Here is a tiny trained network, its code and every weight. The questions are about switching its units off for an input and a target symbol, where a switched-off unit gives its printed mean instead of its output.

import numpy as np


def w(rows, s, z=0):
    codes = np.array(rows[::2]) - 128.0
    scale = np.full(codes.shape[1], s)
    scale[-1] = z or s
    return codes * scale


def norm(h):
    return h / np.sqrt((h * h).mean(-1, keepdims=True) + 1e-5)


def f(y):
    return y / 2 * (1 + np.tanh(0.7978845608 * (y + 0.044715 * y**3)))


def softmax(a):
    e = np.exp(a - a.max(-1, keepdims=True))
    return e / e.sum(-1, keepdims=True)


def log_softmax(a):
    a = a - a.max(-1, keepdims=True)
    return a - np.log(np.exp(a).sum(-1, keepdims=True))


def net(x, mask):
    ids = ['αβγδεζθλξπστψω'.index(c) for c in x.split()]
    T = len(ids)
    res = E[ids] + P[:T]
    u = 0
    for l in range(3):
        q, k, v = (norm(res) @ M[l].T for M in (Q, K, V))
        z = softmax(np.where(np.tri(T) > 0, q @ k.T / 2**0.5, -1e9)) @ v
        res = res + np.where(mask[u], z, O[l][:, -1]) @ O[l][:, :-1]
        u += 1
        y = f(norm(res) @ A[l][:, :-1].T + A[l][:, -1])
        res = res + np.where(mask[u : u + 12], y, B[l][:, -1]) @ B[l][:, :-1]
        u += 12
    return log_softmax(norm(res)[-1] @ U[:, :-1].T + U[:, -1])


Q, K, V, O, A, B = {}, {}, {}, {}, {}, {}
E = w([
[174,146,122,115,62,59,92],'α',
[165,148,121,118,57,53,89],'β',
[115,87,186,8,107,150,199],'γ',
[65,212,72,220,117,197,138],'δ',
[180,144,92,124,27,66,70],'ε',
[131,72,173,156,217,105,21],'ζ',
[53,114,188,57,169,119,29],'θ',
[151,38,210,181,104,95,213],'λ',
[170,15,177,234,186,92,107],'ξ',
[163,152,122,125,60,50,88],'π',
[162,148,118,120,61,49,96],'σ',
[204,151,114,109,73,91,107],'τ',
[15,39,248,160,142,56,82],'ψ',
[169,127,106,120,11,43,52],'ω',
],0.0016)
P = w([
[100,93,6,126,130,39,138],'0',
[116,110,65,129,87,79,113],'1',
[118,120,97,133,86,94,106],'2',
[118,128,118,133,92,104,106],'3',
[125,139,135,131,104,114,112],'4',
[122,144,151,136,107,127,111],'5',
[129,149,161,134,113,137,114],'6',
[134,155,170,129,121,144,117],'7',
[132,152,184,131,119,153,117],'8',
[134,147,193,125,126,160,117],'9',
[145,146,200,123,135,167,121],'10',
[151,139,210,124,139,178,126],'11',
[151,134,221,121,144,181,123],'12',
[149,143,212,123,132,181,116],'13',
],0.0018)
Q[0] = w([
[138,4,70,67,135,68,127],'L0H0',
[105,234,132,164,23,153,126],'L0H0',
],0.0023)
K[0] = w([
[189,75,251,62,70,91,112],'L0H0',
[25,118,50,156,197,121,189],'L0H0',
],0.0023)
V[0] = w([
[28,181,130,203,162,246,172],'L0H0',
[131,255,103,192,112,144,123],'L0H0',
],0.0025)
O[0] = w([
[147,59,222,124,102,190,82,1],'L0H0',
[153,4,100,94,88,177,106,76],'L0H0',
],0.0028,0.0026)
A[0] = w([
[128,128,128,128,128,128,128,128],'L0N0',
[141,152,124,132,151,143,144,130],'L0N1',
[122,152,128,132,146,142,141,128],'L0N2',
[93,135,144,133,138,140,135,129],'L0N3',
[121,145,102,100,103,132,129,98],'L0N4',
[129,129,128,128,129,129,129,129],'L0N5',
[128,128,128,128,128,128,128,128],'L0N6',
[150,4,123,64,134,121,131,137],'L0N7',
[142,150,72,116,159,39,152,3],'L0N8',
[130,129,127,128,131,129,129,129],'L0N9',
[128,128,128,128,128,128,128,128],'L0N10',
[133,131,126,128,136,130,130,131],'L0N11',
],0.0042,0.0029)
B[0] = w([
[128,128,128,128,128,128,128,128],'L0N0',
[111,76,114,116,102,105,112,185],'L0N1',
[140,63,115,116,108,99,119,192],'L0N2',
[187,101,123,118,120,112,126,171],'L0N3',
[105,88,130,155,205,127,178,167],'L0N4',
[127,126,127,128,127,127,127,133],'L0N5',
[128,128,128,128,128,128,128,128],'L0N6',
[3,200,161,206,18,114,64,18],'L0N7',
[185,91,218,117,48,207,51,254],'L0N8',
[125,124,127,127,125,127,126,129],'L0N9',
[128,127,128,128,128,128,128,128],'L0N10',
[120,120,126,127,116,124,126,135],'L0N11',
],0.0019,0.0005)
Q[1] = w([
[159,197,174,119,81,124,119],'L1H0',
[218,250,133,127,96,57,108],'L1H0',
],0.013)
K[1] = w([
[130,87,207,138,144,255,123],'L1H0',
[125,132,237,129,167,166,129],'L1H0',
],0.0072)
V[1] = w([
[116,118,150,102,93,100,250],'L1H0',
[181,128,160,252,111,141,149],'L1H0',
],0.0023)
O[1] = w([
[76,79,119,101,42,102,250,253],'L1H0',
[227,26,100,228,103,81,119,47],'L1H0',
],0.002,0.0021)
A[1] = w([
[121,83,98,65,102,104,100,159],'L1N0',
[27,151,118,144,157,148,192,142],'L1N1',
[161,42,197,148,66,184,88,160],'L1N2',
[130,122,127,120,125,132,124,133],'L1N3',
[171,94,125,160,155,140,62,183],'L1N4',
[140,78,95,164,107,184,110,3],'L1N5',
[183,171,117,106,122,173,133,124],'L1N6',
[123,98,24,144,140,84,132,143],'L1N7',
[120,105,173,137,66,252,93,147],'L1N8',
[121,98,199,85,120,168,64,134],'L1N9',
[196,122,51,103,126,95,119,171],'L1N10',
[130,123,124,128,133,128,130,137],'L1N11',
],0.0034,0.0019)
B[1] = w([
[117,168,189,173,135,125,143,168],'L1N0',
[204,119,139,140,93,138,73,249],'L1N1',
[175,253,125,112,149,69,184,92],'L1N2',
[128,135,129,131,133,125,131,128],'L1N3',
[196,148,178,63,105,103,136,81],'L1N4',
[130,124,52,69,97,160,124,47],'L1N5',
[67,95,144,102,179,95,145,141],'L1N6',
[133,155,213,133,144,203,145,139],'L1N7',
[203,129,48,46,191,39,214,111],'L1N8',
[126,227,55,165,157,85,189,118],'L1N9',
[127,130,223,140,181,155,160,163],'L1N10',
[134,133,138,126,126,130,126,128],'L1N11',
],0.0027,0.0017)
Q[2] = w([
[148,37,2,142,136,247,88],'L2H0',
[117,165,186,116,127,66,151],'L2H0',
],0.0095)
K[2] = w([
[59,151,254,143,124,109,135],'L2H0',
[161,115,56,121,130,144,125],'L2H0',
],0.0087)
V[2] = w([
[80,101,125,169,83,251,89],'L2H0',
[135,226,145,180,99,206,140],'L2H0',
],0.0023)
O[2] = w([
[161,197,32,139,223,23,184,230],'L2H0',
[130,114,2,156,176,154,194,247],'L2H0',
],0.0018,0.0015)
A[2] = w([
[140,121,131,64,160,136,27,82],'L2N0',
[105,94,94,129,127,71,154,103],'L2N1',
[85,159,80,92,170,119,105,94],'L2N2',
[100,112,126,165,75,125,76,35],'L2N3',
[148,103,122,151,169,186,159,171],'L2N4',
[187,95,156,154,162,158,48,68],'L2N5',
[127,138,140,128,135,118,147,148],'L2N6',
[155,120,49,141,90,147,144,160],'L2N7',
[105,98,90,181,101,255,90,47],'L2N8',
[101,152,107,77,127,179,78,8],'L2N9',
[140,142,67,169,145,89,102,72],'L2N10',
[74,109,137,61,62,198,131,6],'L2N11',
],0.0058,0.0022)
B[2] = w([
[123,210,133,107,144,204,134,65],'L2N0',
[174,183,148,140,160,180,85,211],'L2N1',
[198,66,161,155,89,140,165,194],'L2N2',
[190,112,116,51,184,151,193,80],'L2N3',
[162,156,101,81,47,130,116,120],'L2N4',
[93,110,34,116,125,80,106,63],'L2N5',
[132,132,97,138,124,148,103,229],'L2N6',
[114,95,201,88,148,120,49,166],'L2N7',
[130,209,163,253,133,66,124,101],'L2N8',
[143,130,214,136,120,175,177,61],'L2N9',
[92,218,197,166,71,67,148,137],'L2N10',
[71,175,107,75,68,40,135,254],'L2N11',
],0.0035,0.0013)
U = w([
[112,111,117,151,139,159,136,6],'α',
[144,32,36,174,127,72,79,108],'β',
[104,108,103,156,146,164,132,48],'γ',
[219,97,148,59,109,127,21,149],'δ',
[97,107,102,167,140,171,141,59],'ε',
[175,19,200,178,56,155,190,111],'ζ',
[108,108,104,157,142,158,134,43],'θ',
[115,187,227,98,140,255,141,76],'λ',
[161,146,29,162,36,221,125,95],'ξ',
[53,140,120,51,59,78,167,203],'π',
[208,169,89,117,209,94,217,172],'σ',
[72,48,197,122,233,98,103,49],'τ',
[144,204,182,232,109,71,85,187],'ψ',
[81,184,54,105,210,170,29,146],'ω',
],0.008,0.0021)

Each question gives the input, a string of symbols that net reads in full, and the target symbol t.
The units are the heads (2 rows each of Q, K, V and O) and the neurons (one row each of A and B). Each row of codes is followed by its name. A weight is (code - 128) times the scale printed after its matrix; where a second scale follows, it is the last column's (O, A, B and U).
mask holds one flag per unit, layer by layer, with each layer's heads first. A switched-off unit (its flag False) gives its mean, the last column of its rows in O or B, instead of its output. The means were averaged over made-up inputs and are rounded, as every weight is.
A unit's drop is (log p(t) with every unit on - log p(t) with that unit switched off) / (log p(t) with every unit on - log p(t) with every unit switched off).
The circuit of an input: a set's keep is (log p(t) with only the set's units on - log p(t) with every unit switched off) / (log p(t) with every unit on - log p(t) with every unit switched off). Starting from the 12 units with the biggest drops (on a tie, the unit counted first), units are removed one at a time, each time the one whose removal leaves the highest keep (on an exact tie, the one counted first), for as long as the keep stays at least 0.8.
units of the circuit, in order: the units of the circuit, biggest drop first
unit that matters most: the unit with the biggest drop
k most important neurons: the k neurons with the biggest drops, biggest first
k most important neurons of layer l: the k neurons of layer l with the biggest drops, biggest first
input τ π τ τ, target ξ: 3 most important neurons : L1N10, L1N7, L0N8
input τ γ σ τ ψ α θ θ τ, target λ: units of the circuit, in order : L1H0, L2N0, L2H0
input δ γ τ γ θ, target ψ: 4 most important neurons : L1N7, L0N8, L2N10, L2N2
input τ α ζ ω ω, target ω: most important neuron : L2N5
input λ δ γ τ γ ζ θ γ λ γ γ γ δ δ, target σ: units of the circuit, in order : L1N8, L0H0
input θ θ γ γ γ γ π ξ τ ζ, target ω: units of the circuit, in order : L2N0, L2N5
input δ τ γ δ γ γ β, target π: units of the circuit, in order : L0N8, L0H0, L1H0
input γ γ γ δ γ λ π γ γ θ δ ω, target δ: 2 most important neurons : L1N8, L1N4
input λ α δ τ α δ γ γ ζ, target ω: 2 most important neurons : L1N8, L0N8
input π τ δ γ, target ψ: 2 most important neurons : L0N7, L2N10
input λ δ δ τ ψ γ ε γ γ λ ζ τ δ, target σ: units of the circuit, in order : L0H0, L1N8
input λ γ τ λ δ γ τ ω ψ, target ψ: 2 most important neurons : L2N10, L2N1
input ε τ τ γ ω ε δ, target ψ: 2 most important neurons : L2N8, L2N7
input τ θ τ δ λ δ γ π, target π: unit that matters most : L2H0
input τ τ γ γ γ γ γ γ γ θ, target λ: 2 most important neurons : L2N0, L1N7
input θ δ τ, target ψ: 2 most important neurons of layer 0 : L0N7, L0N8
input γ τ α δ τ γ γ γ θ ε γ γ α, target σ: 2 most important neurons of layer 1 : L1N1, L1N6
input δ ζ τ λ τ γ, target ψ: 3 most important neurons of layer 2 : L2N10, L2N1, L2N3
input τ γ γ λ γ ζ ζ σ, target ω: 3 most important neurons : L1N10, L2N5, L2N0
input β θ δ λ δ γ γ γ γ τ, target π: 2 most important neurons : L1N8, L0N8
input τ γ α, target π: unit that matters most : L1H0
input λ γ ω ζ ζ δ τ γ γ γ τ, target σ: 2 most important neurons : L0N7, L2N11
input λ γ π, target π: 2 most important neurons of layer 2 : L2N3, L2N2
input δ δ γ γ ε δ τ γ, target σ: 2 most important neurons of layer 2 : L2N11, L2N4
input τ γ τ γ τ γ γ ε γ γ ξ ω, target β: 2 most important neurons of layer 1 : L1N7, L1N10
input τ ω τ δ π γ γ γ τ β θ ζ δ γ, target π: 2 most important neurons of layer 1 : L1N8, L1N7
